Below is a small trained network, with its code and all its weights. Each question gives an input and a class and asks what happens when units are switched off, that is, made to give their printed mean instead of their output.

import numpy as np


def w(rows, s, z=0):
    codes = np.array(rows[::2]) - 128.0
    scale = np.full(codes.shape[1], s)
    scale[-1] = z or s
    return codes * scale


def f(y):
    return y / 2 * (1 + np.tanh(0.7978845608 * (y + 0.044715 * y**3)))


def log_softmax(a):
    a = a - a.max(-1, keepdims=True)
    return a - np.log(np.exp(a).sum(-1, keepdims=True))


def net(x, mask):
    res = np.array(x, float).reshape(1, 8) / 4 @ E
    y = f(res @ A[0][:, :-1].T + A[0][:, -1])
    res = res + np.where(mask, y, B[0][:, -1]) @ B[0][:, :-1]
    return log_softmax(res[-1] @ U[:, :-1].T + U[:, -1])


A, B = {}, {}
E = w([
[173,199,35,213,137,166,223,150,43],'x0',
[232,71,40,254,251,4,175,77,206],'x1',
[120,104,99,130,111,131,133,133,132],'x2',
[122,147,120,142,139,133,101,118,143],'x3',
[125,127,124,119,112,119,135,128,133],'x4',
[121,106,113,102,136,125,145,125,125],'x5',
[130,139,147,138,154,128,113,134,127],'x6',
[91,25,202,54,145,105,40,142,237],'x7',
],0.0059)
A[0] = w([
[47,118,181,59,109,138,82,137,158,122],'N1',
[186,117,136,124,174,29,141,57,244,237],'N2',
[55,92,205,39,119,142,22,152,141,108],'N3',
[194,173,74,156,190,103,179,128,98,1],'N4',
[67,199,155,75,54,254,144,151,8,244],'N5',
[206,139,84,203,173,133,164,117,97,57],'N6',
],0.0058,0.0041)
B[0] = w([
[202,166,162,131,56,178,177,101,254,203],'N1',
[89,133,140,118,144,59,111,136,75,225],'N2',
[180,186,68,111,64,242,157,128,223,233],'N3',
[168,177,66,168,97,164,212,130,130,164],'N4',
[51,69,160,50,208,62,75,171,83,255],'N5',
[147,161,81,198,90,142,199,83,91,178],'N6',
],0.0076,0.009)
U = w([
[130,73,176,86,160,68,13,145,196,214],'0',
[124,111,121,156,171,2,121,146,66,187],'1',
[211,190,99,168,28,233,206,108,185,2],'2',
],0.0058,0.0044)

Each question gives the input, the list of numbers given to net, and the class t.
The units are the neurons (one row each of A and B). Each row of codes is followed by its name. A weight is (code - 128) times the scale printed after its matrix; where a second scale follows, it is the last column's (A, B and U).
mask holds one flag per neuron, in row order. A switched-off neuron (its flag False) gives its mean, the last column of its row in B, instead of its output. The means were averaged over made-up inputs and are rounded, as every weight is.
A unit's drop is (log p(t) with every unit on - log p(t) with that unit switched off) / (log p(t) with every unit on - log p(t) with every unit switched off).
The circuit of an input: a set's keep is (log p(t) with only the set's units on - log p(t) with every unit switched off) / (log p(t) with every unit on - log p(t) with every unit switched off). Starting from all 6 units, units are removed one at a time, each time the one whose removal leaves the highest keep (on an exact tie, the one counted first), for as long as the keep stays at least 0.8.
units of the circuit, in order: the units of the circuit, biggest drop first
top k neurons: the k neurons with the biggest drops, biggest first
drop when u is switched off: that unit's drop, to one decimal
input [-1,-3,-8,-6,7,-8,-4,-7], class 0: units of the circuit, in order => [N5]
input [6,-3,6,-6,-6,6,-5,4], class 0: top 4 neurons => [N6, N2, N4, N5]
input [-6,8,-3,8,2,-3,8,0], class 1: units of the circuit, in order => [N2, N3]
input [-3,-1,-5,-1,-6,4,-8,3], class 2: top 3 neurons => [N5, N3, N1]
input [-1,-4,-1,-8,-4,3,-3,6], class 2: top 3 neurons => [N3, N1, N2]
input [-2,-7,3,0,-2,-6,-1,3], class 2: top 3 neurons => [N3, N1, N2]
input [7,0,0,0,2,-4,-3,-6], class 1: top 3 neurons => [N3, N5, N1]
input [-3,0,8,7,2,0,4,2], class 2: top 2 neurons => [N5, N3]
input [-3,-3,-8,7,5,1,5,-7], class 0: top 2 neurons => [N6, N2]
input [-8,8,-7,-2,2,-3,-8,-1], class 1: top 3 neurons => [N2, N3, N1]
input [-4,-5,-8,-3,-4,-7,-2,7], class 2: drop when N1 is switched off => 0.1
input [8,-8,4,4,-8,-5,-3,7], class 0: drop when N5 is switched off => 1.8
input [-8,-4,1,-4,-6,-8,0,4], class 2: drop when N4 is switched off => 0.0
input [-6,8,7,-2,5,8,7,0], class 1: top neuron => [N2]
input [6,-8,3,-7,-8,-5,7,-8], class 1: drop when N5 is switched off => 0.2
